Below is a small trained network, with its code and all its weights. Each question gives an input and a target symbol and asks what happens when units are switched off, that is, made to give their printed mean instead of their output.

import numpy as np


def w(rows, s, z=0):
    codes = np.array(rows[::2]) - 128.0
    scale = np.full(codes.shape[1], s)
    scale[-1] = z or s
    return codes * scale


def f(y):
    return y / 2 * (1 + np.tanh(0.7978845608 * (y + 0.044715 * y**3)))


def softmax(a):
    e = np.exp(a - a.max(-1, keepdims=True))
    return e / e.sum(-1, keepdims=True)


def log_softmax(a):
    a = a - a.max(-1, keepdims=True)
    return a - np.log(np.exp(a).sum(-1, keepdims=True))


def net(x, mask):
    ids = ['ΓΛΞΣΦΩαβδζηθμπτ'.index(c) for c in x.split()]
    T = len(ids)
    res = E[ids] + P[:T]
    u = 0
    for l in range(2):
        r = res
        for j in range(2):
            rows = slice(3 * j, 3 * j + 3)
            q, k, v = (r @ M[l][rows].T for M in (Q, K, V))
            z = softmax(np.where(np.tri(T) > 0, q @ k.T / 3**0.5, -1e9)) @ v
            o = O[l][rows]
            res = res + np.where(mask[u + j], z, o[:, -1]) @ o[:, :-1]
        u += 2
        y = f(res @ A[l][:, :-1].T + A[l][:, -1])
        res = res + np.where(mask[u : u + 4], y, B[l][:, -1]) @ B[l][:, :-1]
        u += 4
    return log_softmax(res[-1] @ U[:, :-1].T + U[:, -1])


Q, K, V, O, A, B = {}, {}, {}, {}, {}, {}
E = w([
[162,123,133,87,94,168,173,180,105],'Γ',
[149,173,103,141,69,124,98,112,97],'Λ',
[102,115,147,120,135,146,195,94,122],'Ξ',
[108,109,185,83,200,128,200,132,156],'Σ',
[104,181,145,148,110,94,86,87,78],'Φ',
[113,126,76,81,155,32,170,179,188],'Ω',
[164,185,115,73,139,134,105,97,157],'α',
[156,156,90,173,103,106,160,131,115],'β',
[91,165,146,172,175,71,148,88,137],'δ',
[152,166,164,119,103,92,111,157,95],'ζ',
[70,74,150,68,71,53,160,135,71],'η',
[123,189,107,118,161,118,138,23,166],'θ',
[84,83,98,120,87,33,215,175,110],'μ',
[125,139,167,76,117,160,109,162,78],'π',
[79,91,5,56,58,159,94,156,145],'τ',
],0.017)
P = w([
[145,144,192,163,108,127,153,145,170],'0',
[161,128,70,92,179,124,130,105,23],'1',
[218,13,155,153,91,115,98,110,232],'2',
[150,112,36,71,170,85,122,97,19],'3',
[84,232,129,117,42,65,205,194,196],'4',
[145,94,2,50,163,49,110,88,25],'5',
],0.013)
Q[0] = w([
[107,223,119,59,64,93,197,128,128],'0.h0',
[129,63,207,196,83,146,82,158,224],'0.h0',
[254,67,98,53,154,49,137,47,64],'0.h0',
[143,109,110,179,211,134,123,127,81],'0.h1',
[167,111,108,174,116,94,141,48,155],'0.h1',
[97,207,158,124,90,115,129,112,132],'0.h1',
],0.011)
K[0] = w([
[196,30,120,116,119,75,100,110,158],'0.h0',
[167,207,210,211,148,190,158,129,125],'0.h0',
[28,130,105,77,63,10,153,164,170],'0.h0',
[96,172,95,101,136,105,140,130,90],'0.h1',
[94,153,88,181,103,140,137,148,154],'0.h1',
[127,83,119,134,120,107,74,129,140],'0.h1',
],0.012)
V[0] = w([
[65,121,80,238,146,100,163,126,122],'0.h0',
[247,156,72,149,183,107,149,194,172],'0.h0',
[128,144,197,121,217,32,50,206,116],'0.h0',
[171,149,189,123,137,131,149,119,114],'0.h1',
[143,138,113,136,152,113,91,119,126],'0.h1',
[159,113,182,153,86,103,124,89,119],'0.h1',
],0.012)
O[0] = w([
[37,120,120,160,91,156,114,91,105,35],'0.h0',
[141,108,97,247,182,113,120,162,133,180],'0.h0',
[101,144,181,125,153,41,68,169,140,112],'0.h0',
[120,122,104,197,116,107,151,66,138,200],'0.h1',
[119,147,112,121,138,152,134,129,122,115],'0.h1',
[102,150,113,158,105,101,142,134,163,254],'0.h1',
],0.015,0.0034)
A[0] = w([
[90,136,158,233,117,109,95,93,177,192],'0.n0',
[163,132,140,97,57,159,169,107,254,91],'0.n1',
[128,92,80,132,229,147,146,89,65,81],'0.n2',
[162,129,113,69,115,116,171,69,117,3],'0.n3',
],0.0066,0.0046)
B[0] = w([
[134,117,137,33,116,203,133,177,157,253],'0.n0',
[63,112,226,184,154,135,90,131,1,221],'0.n1',
[22,163,111,157,130,98,66,147,135,198],'0.n2',
[109,127,78,152,131,111,104,179,249,195],'0.n3',
],0.0094,0.0073)
Q[1] = w([
[136,5,176,133,99,132,57,100,157],'1.h0',
[176,109,163,159,107,171,179,113,160],'1.h0',
[109,149,149,149,79,115,158,203,153],'1.h0',
[119,110,129,71,126,159,127,94,123],'1.h1',
[126,96,215,154,88,157,145,168,185],'1.h1',
[91,129,136,169,82,107,107,116,110],'1.h1',
],0.012)
K[1] = w([
[94,245,166,115,148,177,214,209,116],'1.h0',
[152,186,165,157,148,205,70,85,154],'1.h0',
[152,101,184,148,141,147,109,110,172],'1.h0',
[118,84,148,61,128,176,101,95,129],'1.h1',
[121,242,198,168,102,147,216,167,176],'1.h1',
[93,149,120,151,80,99,94,125,100],'1.h1',
],0.011)
V[1] = w([
[119,213,152,187,123,114,136,81,209],'1.h0',
[176,149,81,170,2,100,65,193,73],'1.h0',
[188,214,104,125,118,187,18,79,133],'1.h0',
[167,44,88,110,132,171,137,227,168],'1.h1',
[198,197,92,211,158,97,146,125,63],'1.h1',
[77,117,128,142,47,121,95,175,161],'1.h1',
],0.0079)
O[1] = w([
[76,137,46,117,105,85,157,152,214,80],'1.h0',
[141,104,215,156,58,210,80,117,193,189],'1.h0',
[52,101,124,30,142,194,78,185,192,2],'1.h0',
[204,125,69,176,155,159,78,104,155,143],'1.h1',
[102,2,136,71,87,114,83,89,161,122],'1.h1',
[94,245,150,128,144,184,105,107,175,209],'1.h1',
],0.0088,0.0077)
A[1] = w([
[114,102,100,39,196,88,118,89,95,6],'1.n0',
[140,125,171,112,100,143,169,158,254,57],'1.n1',
[109,127,105,45,85,136,81,85,123,29],'1.n2',
[66,160,163,110,77,105,129,127,71,2],'1.n3',
],0.0091,0.0098)
B[1] = w([
[123,210,141,222,113,195,167,207,132,158],'1.n0',
[113,108,98,127,133,136,56,94,59,221],'1.n1',
[196,160,155,161,143,128,150,46,168,160],'1.n2',
[156,57,117,120,248,140,129,111,155,254],'1.n3',
],0.013,0.0077)
U = w([
[6,91,158,162,72,203,91,161,97,178],'Γ',
[167,91,141,166,84,140,154,52,182,139],'Λ',
[129,129,179,146,189,170,135,119,191,60],'Ξ',
[88,117,210,103,92,65,109,169,142,203],'Σ',
[140,53,32,62,169,148,122,164,112,155],'Φ',
[36,116,28,48,100,143,185,150,88,255],'Ω',
[84,100,98,159,141,145,162,48,28,106],'α',
[89,170,189,230,94,138,149,135,130,76],'β',
[162,114,157,115,147,201,114,203,93,111],'δ',
[178,178,77,80,142,91,158,102,117,177],'ζ',
[128,138,31,151,171,218,119,101,124,81],'η',
[140,125,141,184,156,147,124,196,254,82],'θ',
[86,153,103,178,159,89,14,137,95,27],'μ',
[45,179,117,144,117,132,132,150,204,172],'π',
[36,114,113,78,196,170,86,181,141,119],'τ',
],0.0059,0.0072)

Each question gives the input, a string of symbols that net reads in full, and the target symbol t.
The units are the heads (3 rows each of Q, K, V and O) and the neurons (one row each of A and B). Each row of codes is followed by its name. A weight is (code - 128) times the scale printed after its matrix; where a second scale follows, it is the last column's (O, A, B and U).
mask holds one flag per unit, layer by layer, with each layer's heads first. A switched-off unit (its flag False) gives its mean, the last column of its rows in O or B, instead of its output. The means were averaged over made-up inputs and are rounded, as every weight is.
A unit's drop is (log p(t) with every unit on - log p(t) with that unit switched off) / (log p(t) with every unit on - log p(t) with every unit switched off).
The circuit of an input: a set's keep is (log p(t) with only the set's units on - log p(t) with every unit switched off) / (log p(t) with every unit on - log p(t) with every unit switched off). Starting from all 12 units, units are removed one at a time, each time the one whose removal leaves the highest keep (on an exact tie, the one counted first), for as long as the keep stays at least 0.8.
units of the circuit, in order: the units of the circuit, biggest drop first
unit that matters most: the unit with the biggest drop
k most important neurons: the k neurons with the biggest drops, biggest first
k most important neurons of layer l: the k neurons of layer l with the biggest drops, biggest first
which heads matter: for each layer, one digit per head in row order, 1 if its drop is at least 0.15 and else 0, layers parted by /
input π π α, target Σ: which heads matter : 10 / 00
input α δ Λ Λ ζ, target Γ: units of the circuit, in order : (1.h0, 1.n1)
input τ μ Σ Γ, target α: units of the circuit, in order : (0.h0, 1.h0)
input Ξ Γ Λ Φ Ω, target Γ: units of the circuit, in order : (1.h0, 1.n1, 1.n3)
input Γ π Ξ, target Λ: units of the circuit, in order : (1.h1, 0.h0, 0.h1)
input Γ α α, target Λ: unit that matters most : 0.n1
input Φ Φ δ, target τ: which heads matter : 10 / 11
input Ξ π η Λ Σ, target Ξ: 2 most important neurons : (1.n3, 0.n1)
input π Λ β π η, target η: units of the circuit, in order : (0.h0, 1.h1, 0.n0)
input Ξ Φ β α Ξ τ, target η: units of the circuit, in order : (0.h0, 1.h1)
input π π Φ η θ η, target ζ: 3 most important neurons of layer 0 : (0.n3, 0.n1, 0.n2)
input Γ α Ω, target Λ: which heads matter : 10 / 01
input α ζ π π, target δ: units of the circuit, in order : (0.h0, 1.n0, 1.h0)
input π Ξ Ω α, target μ: units of the circuit, in order : (0.h0)
input Σ β π π π, target Σ: 2 most important neurons : (0.n0, 0.n1)
input Λ Λ μ Σ η π, target ζ: which heads matter : 10 / 01
input α η Ξ θ τ δ, target η: units of the circuit, in order : (0.h0, 0.n3)
input π Ω ζ, target Σ: which heads matter : 10 / 00
input Φ μ μ Σ α Φ, target α: 2 most important neurons : (0.n3, 1.n3)
input Λ Σ ζ η δ, target μ: which heads matter : 10 / 00
input β Ξ τ, target η: units of the circuit, in order : (0.h0, 0.n0, 1.h1)
input Λ π Γ Λ μ α, target α: units of the circuit, in order : (0.h0, 1.h0)
input ζ Λ δ, target μ: units of the circuit, in order : (1.n1, 0.h0, 1.h0)
input π Ξ β ζ, target Σ: which heads matter : 10 / 01
input Ξ Λ Ξ α α, target α: unit that matters most : 0.n1
input ζ π Φ ζ π, target τ: which heads matter : 11 / 11
input μ Ξ Λ Λ τ, target Γ: unit that matters most : 1.h0
